The three nearest rows among all rows above each row, by straight-line distance, nearest first (none for the first four rows):
0: [  3  -6  -6  -1   7  -8   0 -12  17   5   0  -8 -11  -8  -2  -7  -5   8
  -8   6  10  10  -3 -14   8   0  -9   7 -12   6   0   3  16  -8 -11   0
  -2 -14   1  -7  21   5  11 -12  -7  -2  10  -2   1  -5   2 -21   6]
1: [ -9   3   8 -17   3  -7  -1 -18   2  -4   7 -27  -3  10   5   4   1   0
  -3  14  -1  -2   9 -12 -14 -12  -5   8   4  17  17 -10   4   5  -7  -4
  -2 -23 -10  -8  25   2   7 -11  -3   0   9   1   1  -1   5 -16   1]
2: [ -1 -11  -8   0   9   9  -7   9   6  -4   7  10  -1  -6  12   4  -8  14
   4  -7   1 -17  -4   4   6  -3   4 -12  -4  -6 -23   0 -10 -10  -5  15
  -6   4   2   0 -18   9  -6   0   2  -2  -4  -1  -5  14  -1  11  -1]
3: [  1  -6  -4  -3  -6  11 -25  29  12   3   3  18   7 -22   8   4  -2  21
  -7 -18 -12 -23 -15  13  12  -2   2 -21 -13 -31 -31   0 -39 -22   3  16
   9   9  14   0 -51   7 -15  14  -4  -2 -14  12  13   5  -8  24 -15]
4: [ -7   5   1  -6  -5 -14   8 -16   2  -3   7 -12  -9  10  -8   2   9 -14
  -1  10   0  10  11 -22 -12   1  -4  12  -2  37  23  -3  25   5  -4 -15
  -6 -14   0   0  30  -4   5  -1 -15  -8  20  -7  -2   3   3 -21   8]	1 0 2
5: [ -2 -10  -5   2  -1   0   2   3   8  -8   0   7   3  -4  13   7  -9   8
   0 -12   5 -13  -9  -1   5  -2  -1 -25  -8  -9 -11  -2  -6  -6   2   8
   2  -4   7 -10 -26   1   5  12  12 -12  -4   1  -4   6  -3  16  -5]	2 3 0
6: [  6  -8   3  -2  -4  27 -16  24  13  -1   6  11   5 -11   4   7  -8  13
  -2 -27  -5 -22 -10  10   4   1   2 -26  -9 -37 -22   2 -31 -18   5  15
  -2  22   8   1 -54  12 -15   7   6  -5 -10   4  10  11   1  34 -15]	3 2 5
7: [  1   5   9   3   1 -19  25 -25 -10 -16   6  -9  -7  19 -15  10  13 -14
   7  23  12  20  19 -19 -13   2   0  25  18  32  30   1  53  17   3  -3
 -18 -26 -14  -4  39 -20  16  -4   4   5  18 -11  -4  -3  -3 -27  12]	4 1 0
8: [  4   4   0  -1  -3  -9   3 -17  -2   0   9 -12 -13  10   4   3   7  -9
  -5  11   3  10   9 -11  -5   2   2  11   3  19  21   0  10   0  -2  -7
  -3 -16  -5  -4  27  -9   0   3 -13  -5   7  -2   2  -2  -4 -18   9]	4 1 0
9: [  2   2   1  -2   3  -8   6  -5  -5 -10  -3  -8  -6  -7  -7   2   1  -3
   0   9   6  11   5 -16   1  -4 -12  17   4  25  19   7  15   6  -6  -2
  -1 -19  -2   5  22  -6  13  -8 -14  -5  12  -3  -7   5  -2 -24  10]	8 4 0
10: [ -1  -9  -3  -3  -5  -2 -14  33   8  -1   4  13  14 -17   9   6 -18  13
   2 -20  -4 -17 -16   8  20   4   0 -14  -6 -25 -27   8 -30 -14   6  13
   5  25   1  -7 -41  11 -14   7   6   9  -5   3   5   6  -6  27 -13]	3 6 2
11: [ -3   2   2  -4  -3 -12   5 -10  -5   2  -1  -4 -13   0  -5   1   6  -2
  -1  14  16  10  13 -11 -11  -6  -3  13  -5  24  15  -4  13   6 -12 -12
  -3 -18  -5  -6  16  -5   3  -4 -11  -4  12   5  -3  -3   0 -18   2]	8 9 4
12: [  2  -4   4   3   2  20  -3  21   5  -5   7  17   0   0   7  -2 -13  13
   3 -20  -1  -9  -7  12  12  -1  10 -22  -4 -19 -31   4 -21 -10   5  14
  -8  14  -1   1 -32   9   2   6   5   1  -6   9  12  -5  -4  14  -8]	2 10 6
13: [ -6   1  -4  -9   0 -12   0  -7  -2   2  -1   5   5  -9  -4   1  -2  11
 -10   3  17  14   8  -4  13   6  -7   1  -9   6  -2   9   8  -2 -12  -5
   2 -14   4   8   8  -3   3  -5  -4  -7   8   4   1   4   5  -4   6]	0 11 9
14: [-11   1   4  -5   7 -23  14 -24  -8 -10  -5 -17 -18  15 -16   0   4 -11
   8  14  19  20  12  -5 -25   7  -1  23  10  40  32   2  36   6  -1  -9
 -10 -19 -13   1  40 -13  11   2  -2   1  13   0 -12 -12   0 -33  11]	7 4 11
15: [ -2   6  -6 -10   3  -5   4 -10   0   1   0  -6  -3   1  -3   6   4  -7
   6   6   8  14   9   4 -10  -1   0   0   7  25  12   1  22  11 -17 -17
 -12 -23  -4  -2  23  -6   4  -4  -8 -12   5   4  -4   5   0 -24  19]	11 8 9
16: [  4   3  -8  -9  -3   5  -6   0  -1  -3  -3  -5 -10  -9   1   3  -2   9
  -5  -3   9   0   1  -4   6   3  12  -8  -4   2  -3   3   0  -5  -6   1
  -1  -6   4  -8   1   2   2   0  -5   4   4  -3  -3  -2   0   3   1]	13 2 0
17: [ -1   7  -2  -2   0  -4  -2   9   4  -5   1  -7  -2 -11   5   3   1  15
 -10  -1   4  -8   5  -4   7   5   1  -2  -1   2  -6   5  -4  -4  -2 -17
  -3  -5  -3  -8  -4  -4   3  10   1   1  -5   0   7  -5  -4  -9   6]	16 13 5
18: [ -3  10   1   5  17  -5  20 -20  -4 -12  -9 -15  -3  16 -11   4  -4 -13
   4  18  13  16  14 -15 -10  -3  -4  12   6  34   9   6  39   8  -3  -6
  -9 -17  -9   3  44 -18   6  -7  -6  -2  14  -9 -16   5   4 -25  15]	14 7 4
19: [  1  -5 -12   1   6  10  -7  13   5   2 -10   4   0   0   8   8  -4   4
 -13  -8   8  -3   1   5   7  -1  -2  -9   1 -14  -6  -6  -8  -9  -4  15
  -2   2  11  -4 -25   3   4  11  -3  -7  -4  -4 -11   3  -2   6 -12]	5 2 16
20: [ -3  -1  -1  -5   5 -16  14  -3  -6   4  -5 -16  -4   8 -11   7  10   3
  -9  15   7   7  14 -13   9   8  -4  13  10  22   8  12  14   4  -8  -7
  -1 -17  -5  -4  29  -5   4  -5 -11   6  14   6  -7   3   1 -29  10]	9 11 8
21: [ -8  -5   3  -6   5 -15 -10  -5   2   9   0 -10  -2   1   5  15  -5   2
   6  15  13  10  11  -9  -1  -3  -6   4 -12  18  13   4   9  -3  -2 -20
   1  -9 -11  -5  16 -18   1 -13 -11   3   3  -3   1   7  10 -21   6]	11 8 9
22: [  5  -6  -2 -10  -2   8  -3   8  13  -4   4  -2   1  -4   4   3 -11   6
   0 -14  -6 -10 -12   5  -4 -10   0 -14 -16  -9 -28   0 -17  -9   5   8
   8  -5   9  -2 -29  20   2  12   3   7  -5   4   3  -4   6  11 -14]	5 2 12
23: [ -7   3  -6 -14  -3   4  -6   1   0  12  10  -3  -7  -1  -2   7  -6   6
  -5  17  12  10   5 -13   2   0   2   3  -8  21   7  -6   0   2  -4  -4
  -2  -6   2   7  18   4   8 -10  -7  -5   1   8  -1   5   6  -9  10]	13 11 21
24: [  4  -8  -5   1  -7  11  -2  20  14  -6   5   9   1  -6   9  -4  -5  20
  -8 -15  -3 -10  -2   9  15  -6   0  -9  -7 -17 -18   0 -15  -7   3   5
  -6  12  -2   0 -27  -2  -7   6   2  -4  -1   8  -2  -3  -2  16  -6]	12 2 5
25: [ -4   0  -6  -5   3  12  -5   3  11  -7   7  -3  -2  -2  -2   1  -1   8
  -4   5   0  -2  -3   4   6  -4   4  -6  -7   9  -3   3   7   2  -5   0
   0   5  -4 -10  -7  11  -4  -9  -1   2   2   8  -9   0   1  -3  -3]	16 17 2
26: [ -5   3  16  -8  11 -11  21 -19 -11 -11   3 -20 -15  31  -6   2   5 -19
   4  12  15  24  20 -19 -22   1  -8  27   0  35  28   3  32  24   3 -10
   2 -29  -7   5  35 -13   5 -11   8   2   3 -15 -12 -20   3 -18   5]	14 7 18
27: [ -3   1  -1  -9  -5   4  -4   0  10  -2   5  -4 -13  -5  -4  -3  -8   7
  -4   9  -3  12  -3  -2   6  -5  -1   1 -12   0  -4  -3  -1  -5 -11  -5
  -1  -4   1  -6  -5  -5   3  -5  -1   2   6   8  -2  -1   2  -6  -6]	25 16 17
28: [  0  -7  -8  -9  -9  10 -22  16  13   4  -4  15   5 -10   1   5  -8  12
  -3 -26 -11 -17 -21  15  14   4   3 -25 -11 -29 -25   6 -29  -7   5  13
  16  20  17  -6 -35  16  -8   9  -3   0 -14  10   9   0  -2  28 -17]	3 10 6
29: [ -1   1  -8   2   9 -17  20  -1   1  -7 -11  -9  -5  -5  -1   9   0  15
  -1  17  27  15  22   5   7   8  -1   6   1  20   9   5  17  -4 -13  -3
 -15 -11  -2   5  38   1  16 -12  -6   4  11 -11  -9   6  -1 -14  19]	20 9 15
30: [  4  -3 -10  -7  -2   5 -10   0   8   4   0  -2  -5  -6   3   8   0   4
  -9  -9  -2  -7  -4  -3  -3   6  -7 -13  -9  -2 -13  -4 -17  -5   2  14
  -2  -2  -2  -1 -13   1   3   5   3  -5   1  -6   4  -2  -1   7  -5]	19 16 5
31: [-13 -10  -6  -9  -2   0 -10   4   6   3  12   2  -3   4   2   0  -2  10
 -11   5  -4 -14  -1   0   6   5  -5  -1 -14  -3   0   0   2  -5   0  -4
   5 -10  -7  -4  -7   7   2  -6  -2  -1   5   8   3  -1  -2  -7  -4]	25 27 17
32: [  2   3  -3  -9   5   5 -15  -5   4  -2   3  -7 -12   5 -16   3   2   0
  -8   9   4   3  -3  -4  -5  -6  -1   4  -5  11   4   8   6  -5  -7  -1
  -1 -11   1   3   2  -5  -6  -2   0   2   1   2   0  -3  -1  -5   2]	27 16 25
33: [  1  -8   4 -11   6  -7 -11  -8   6   4  -5 -10  -2   1  -1   3   1   1
  -3   4   5   8  12  -6  -6   5  -4  16  -3  21   6  -1  14   4 -13  -7
  -6 -14 -12 -10  24  -4   2  -8 -12  -4   7   6   5   1   8 -18   3]	11 21 8
34: [  0  -8  -3 -10   0   9   0  16   5  -4  -7  -1   5  -1  -1   5 -10  12
  -2 -14   8 -14  -7   9   9   0  -2  -4  -1  -4 -19  -3  -7   3  -3   4
  -5  -1  -6 -11 -17   1   3   4   4  -1   4  -8  -2  -3   1   7  -1]	30 2 19
35: [ -5  -6  -4  -4  -6 -13   1  -5   0   2   3 -15 -10   6 -14  -6  -1  -7
   4  14   8  15  19  -4  -6  -2   6  18   2  33  13   0  15  10 -15 -17
  -3 -20  -7  -8  28   2  14  -9 -12  -5   9  -3 -15  -2   2 -22  16]	11 15 4
36: [  2  -5  -8  -2  -5   6  -8   6   1  -1   4  -5   5  -5   8   2  -4   6
  -4 -18  -3 -11  -8   6  22   7  -2   1  -6  -7 -18   2 -17 -16  -8   8
  -2  -3   4   0 -16  14  -5   1  11 -10   2   0   1   7  -8  13 -11]	2 30 34
37: [  0   5  -5  -4   1   0  -8   4   3   1   2  -4   2  -2  -2   0 -14   8
   2   1   2  -8   8   4   4   2  11  -1  -6  -9  -9  -5  -3  -7 -11   3
   0   0  -3  -1  -3  -2   4   2   7  -1  -2   7  -5  -2  -4   6   2]	16 27 25
38: [  4  -3   0 -12   2   2  -2  -1  11   4   1   1  -2  -6  -1  -3  -7   6
  -1  -8  11  -5  -8  -6  -2 -11 -10  -3  -1   5  -3   5  -4   9  -4   3
  -1  -4   0   0   6   1   8  -2  -1   1   8  -2  -2   0   2  -4  -3]	16 27 25
39: [ -4   2  -3 -18   9  -1 -11  -1  28   4   2  -6   1  -1   0   3  -2   5
  -6   4   0   2   1  -6   8 -10  -1  -6  -2   5  -1   2  -5 -10   2  -4
   3  -4  -9   6   2   1   3  -5  -8  -7   2   1  -4   3  -1  -1   0]	38 27 25
40: [  4   4   9  -3  16  -5   0  -3   4  -5   0 -13 -13  -3  -1   0   7  -7
   6   7   6   4   7 -23  -6  -4   3   7  -2  24  13   5  17  -7  -7  -7
 -12 -16  -4   3  27 -18   7  -5  -9  -8  13  -6   3   1   0 -14  11]	9 8 11
41: [ -3  -5  -8  -5   9  16  -6  14  13  -4  11   4   8   1   0   2 -16   6
   8 -18 -16 -15 -21  11   2 -14  -1 -17 -10 -25 -27   1 -26  -9   9  17
   3  15   3 -10 -32   5 -12  -2   8  -1 -12   9   1  -9  -5  19 -32]	12 22 28
42: [ -1  -3  -2 -13   4   1  -6   2   6   5   1  -5  -1  -1   2   5  -2   3
   2  -2   0   6   2  -2   1  -3   1   1 -12   9  -3 -10  11  -4 -14  -2
  -2  -5  -6   1  -7  11  10   1  -5   3   0   4   5   1  -2  -9  -3]	27 25 16
43: [  3 -16  -9   0   0  15 -16  16  15  -3   3  18   4  -7   8   6 -14  13
 -11 -22 -10 -18 -19  14   9  -1   7 -12  -5 -26 -19  -2 -26 -17   5  14
   0   4   5 -13 -39  11 -11   6   8  -1  -3   8  -2   3 -12  28 -14]	28 10 6
44: [  5  -5  -5   4  -2  10  -8  17   1  -1  -4   6  -2  -5   5  10  -1  10
  -6 -13   0  -6  -3  18   7   4   2 -27  -5 -23 -28  -6 -16 -14   0  12
   3   3   1  -6 -23   7 -13  15   1  -4  -8  14   2   1  -3  16  -8]	24 12 2
45: [ -6  -1  11  -6   4 -11  15 -20   0 -10  -2 -18 -16   0 -13   8   3 -10
   7  13   1   7  18 -23   0  -6  -4   8   2  31  19  11  13   1  -4 -23
   1 -21  -5  -2  26  -9  11  -6  -5  -7   5   7 -14  -4   4 -28   5]	9 4 11
46: [ -5   1  -7  -5  -8  11  -5  12   3   1 -11   5   3  -1   2   4  -4   6
   6 -24   1 -15  -9   4  19  -3  -2 -16  -4 -11 -19   6  -7  -2   7  12
   7   8  -2  -2 -20   5  -1   8   2  -3  -5  10  -5   0  -6  17  -4]	24 34 5
47: [ -4  -6   1 -13   3  -8   3 -10  -2  -2  -7  -6   5   0  -1   5   7 -10
   0  18  13   7   5  -2  -1   1  -1  13  -1  16  15  -3  12   3  -5 -13
   0 -19 -14  -1  24  -3   4 -13   0   1   3   2   1   4   3 -17  12]	33 11 15
48: [  2   4  12   2   9 -23   7  -5  -4 -10  -5 -11 -10   5   1  -2   7  -4
   4  11  20  19  16  -9   0   2 -13  18  -2  33  21   2  18   8 -14  -9
  -7 -11  -7  -7  37 -12  12  -2  -7  -3  10 -10  -9   0   7 -33   7]	9 11 35
49: [ 10 -10  -6   5  -2  17 -10  13   7   2   4  17  10  -4   4   0  -5  11
  -3 -22   3 -11 -12   7  15   4   9 -25  -5 -16 -20   1 -19 -11   1  13
   0   1   1  -2 -27   5  -5  13   4   5 -10  10  -1   3  -6  22 -11]	44 12 43
50: [  0 -11  -5 -12   5  10  -4  10  13   1   4   2  10  -9   6   5  -3  13
  -4 -11  -2 -12  -7   7   4  -5   6 -13 -12  -6 -15   1  -8  -6   6  18
   0  -3  -7  -4 -17   5   3  10   4   1  -8   7   6  -8   6   3 -18]	22 30 34
51: [  3 -11  -4   4  -1  13 -17  17  17   1 -12  21  10  -3   4   6  -6  10
  -6 -26 -10 -19 -15  13   9   4  12 -14 -10 -34 -24   1 -27 -11  -2  13
   5   8   1  -4 -42  10  -8   7  -4   0 -15   9  -6  12  -2  30 -21]	43 28 49
52: [  7  -8   2 -14   6  -7  -8  -2   5  -2   2  -4  -2   5 -10   7   1  -2
  -4   0  10  10  11  -4   9  -4  -1   2  -8  13   6   7   4   5  -6  -6
  -4  -8  -4  11  15   5   8  -1  -5 -15   5   1  -4   3   8 -12  11]	13 23 33
53: [  0  -2   0  -3   2 -11   7  -8  -5 -12   0 -11 -11   3  -3  -5   8  -6
   3  11   8  12  10  -1  -3   0  -8  11   7  15  12   0   9   7  -9  -9
  -4  -6   0  -3  29  -7   1  -4 -11  -3  15   0   6   8   7 -22  13]	8 9 11
54: [  7  -6  -6   2  -2  14   2  22  14   1   1   2   6  -3   5   0 -10   2
   0 -19 -11  -7 -10   9  18  -5   3 -16  -3 -15 -17   2 -13  -5  -4  13
  -1   1   0   1 -22   6  -8   5   4   3 -10   4 -10   4  -6  19 -14]	49 24 46
55: [  2 -10 -12   0 -10  21 -10  15   9  -1  -9  13   5 -18   9  -3  -7  19
  -3 -21  -9 -21  -5  15  20   5  -1 -22 -17 -34 -27  -2 -17 -15   0  15
   6  11   8  -7 -41  18  -7   2  17  -3  -9  -5  -3  -5   1  23 -19]	43 28 51
56: [ -1 -18 -10  -7  -9  17 -16  15   4   1  -8  19   5 -11   2   2  -9  22
  -6 -23 -14 -24 -11  11  10  -1   1 -13 -13 -26 -21   8 -25 -11   3  13
   6  12   8   5 -35  14 -10   9   9   0 -11   1  -2   5 -12  27 -15]	43 55 28
57: [  4  -9 -10   1  -7  13 -15  17  -4  11   2  14  -2 -16   1   4  -8  26
 -13 -21  -7 -28  -8  14  25  -2   5 -15 -12 -30 -24  -3 -26 -12   0  12
   1  11   2   0 -38   5 -11   7   6   0  -6  -1   4   2   4  24 -10]	56 55 43
58: [  3  -3  -1   0  -7  19  -8  22  17   9  -3  12   7  -5   6   2 -12   6
 -14 -30 -14 -17 -13   7  10  -1   4 -15  -7 -21 -24  -6 -16 -13   0  20
   2  19  -4  -7 -35  11  -6   9   0   2  -5   9 -10   4   3  22 -21]	51 43 54
59: [  6 -10  -5   3  -8  16  -8  12  11  -3  -8  10   7  -1   3   5  -7  18
  -1 -19  -2  -7   2  11  17  11   7 -19 -11 -22 -23  -3 -12  -2   0  17
   6   7   7  -2 -37   1  -7   8   0  -7 -12   1  -2   7  -8  22  -7]	49 44 24
60: [ -5   5   2 -17   1  -5  -4 -14   4   1   3  -9 -12  13   5  -3  -5  -4
   4   9   4  14  12 -11   4  -3   4   7  -7  11  14  -4  12  -3  -8 -11
 -10 -16  -8  -5  11  -6  10  -1  -4  -7  11  -9  10  12   3 -14   7]	8 33 11
61: [  2  -4  -3  -5 -11  15 -21  22   8   9  -2  19   8 -17  11  -1  -3  15
  -4 -26 -18 -18 -23  11  19  -2   3 -22 -13 -34 -32   0 -37 -17   7  24
  -1  11  14   4 -51  15 -14   4  -1   3 -16   7   5   3  -7  33 -11]	3 28 6
62: [  5 -13  -5   5  -3  15 -11  22  11  -4   4   7  13   0   5   0   0  21
  -6 -17   1 -11  -9  11  13   2  -1 -19  -2 -30 -30   1 -13  -9   4  17
   6   4   7   2 -27   2  -9  18   4  -8 -17   1   0   2  -2  25 -13]	59 49 44
63: [ -4   2   3  -6   3 -10   6 -14   1   2  -2 -12  -4   7  -6  -1   7  -6
   4  15   2   9  13 -13  -4  -7  -8   3  -1  20  22   7  11   5  -2 -21
   2 -23  -1  -7  35  -9   3 -11  -5  -7  14  -8  -9  -2  -2 -27  14]	45 8 4
64: [  2 -15  -8   2  -3   9  -3  10   4   7  -4   6  14  -1  12  -1 -12  16
  -4 -13   0  -6  -7   1   3   3   5 -26  -9 -25 -20   5 -15  -3  -3  12
   3   1   3  -7 -35   3  -9  -1   3  -5 -11   3  -3  -5  -3  23 -12]	59 49 62
65: [  1  -6  -2  -3  11 -13   4 -16  -4   2  -1  -7  -9   5  -8   0   3  -1
   7   4   1  16  12  -1  -3  -4   0   8  -2  23  15   1  11   7 -10 -11
  -3  -7  -3  -4  26 -12   7 -11  -7 -13  10  -5  -8  -3   5 -22  14]	53 63 15
66: [  8  12   3  -1  -2 -15  24 -21 -19 -10   1  -7  -8  19 -11  -4   9 -14
   5  17  20  21  13  -4 -12   8  -7  15  14  30  16   4  31   8  -3 -15
  -5 -12  -7  -2  32 -11   8  -8 -13  -4   7  -8  -6 -12  -6 -30  10]	14 18 48
67: [ -3 -19 -14  -7  -8  15 -33  23  14  18  -4  11  13 -24  14   7 -10  25
  -4 -22   2 -27 -13  10  28   3   8 -26 -15 -37 -27  -4 -38 -22   3  18
   2  23  21   1 -34   8  -3   3  -4   0 -16   3  -1  14 -14  44  -2]	61 3 28
68: [  5 -12  -1  -5   4  12 -10  22  10   2  -3  12  13  -5   4   1  -8  10
 -13 -18   4 -16 -15  10   6  -1   3 -14  -5 -18 -19   6 -19   1  -1  15
   5   2   2  -7 -43  11  -4   7   5  -1 -10   7  -8  -8   0  14 -10]	64 49 43
69: [ -7  -1  -9  -7   5   5   2   3   5   2  -2   3  -7 -10   3   3  -3   4
 -15   2  -4   5   3  -7  14   6   2  -6 -12  -2  -9   5  -2   2 -15  -1
   1 -11   3 -15   1   0 -10  -4  -8  -4   8  -1  -2   5  -1   4  -2]	16 27 25
70: [  1 -10  -3 -10   1  13  -7  21  10  -4  12  14   2   0   2   4 -12   7
  -6 -17  -6 -15 -19   8   9  -2  12 -18  -6 -22 -20  -4 -31 -12   5   9
   1  -2  10  -6 -37   6 -16  14   0  -4  -8   1   3   0  -8  23 -17]	43 49 68
71: [ -2 -13  -2   3   0  15 -10  20  15  -3  -5  17  10  -8   5  18  -6  25
  -8 -19 -13 -19  -5  14  18  -2   0 -16  -4 -37 -18   4  -8 -15   5  19
   4  19   1  -2 -34   7 -15  18   7  -2 -18  10   2   2  -1  28 -10]	62 56 51
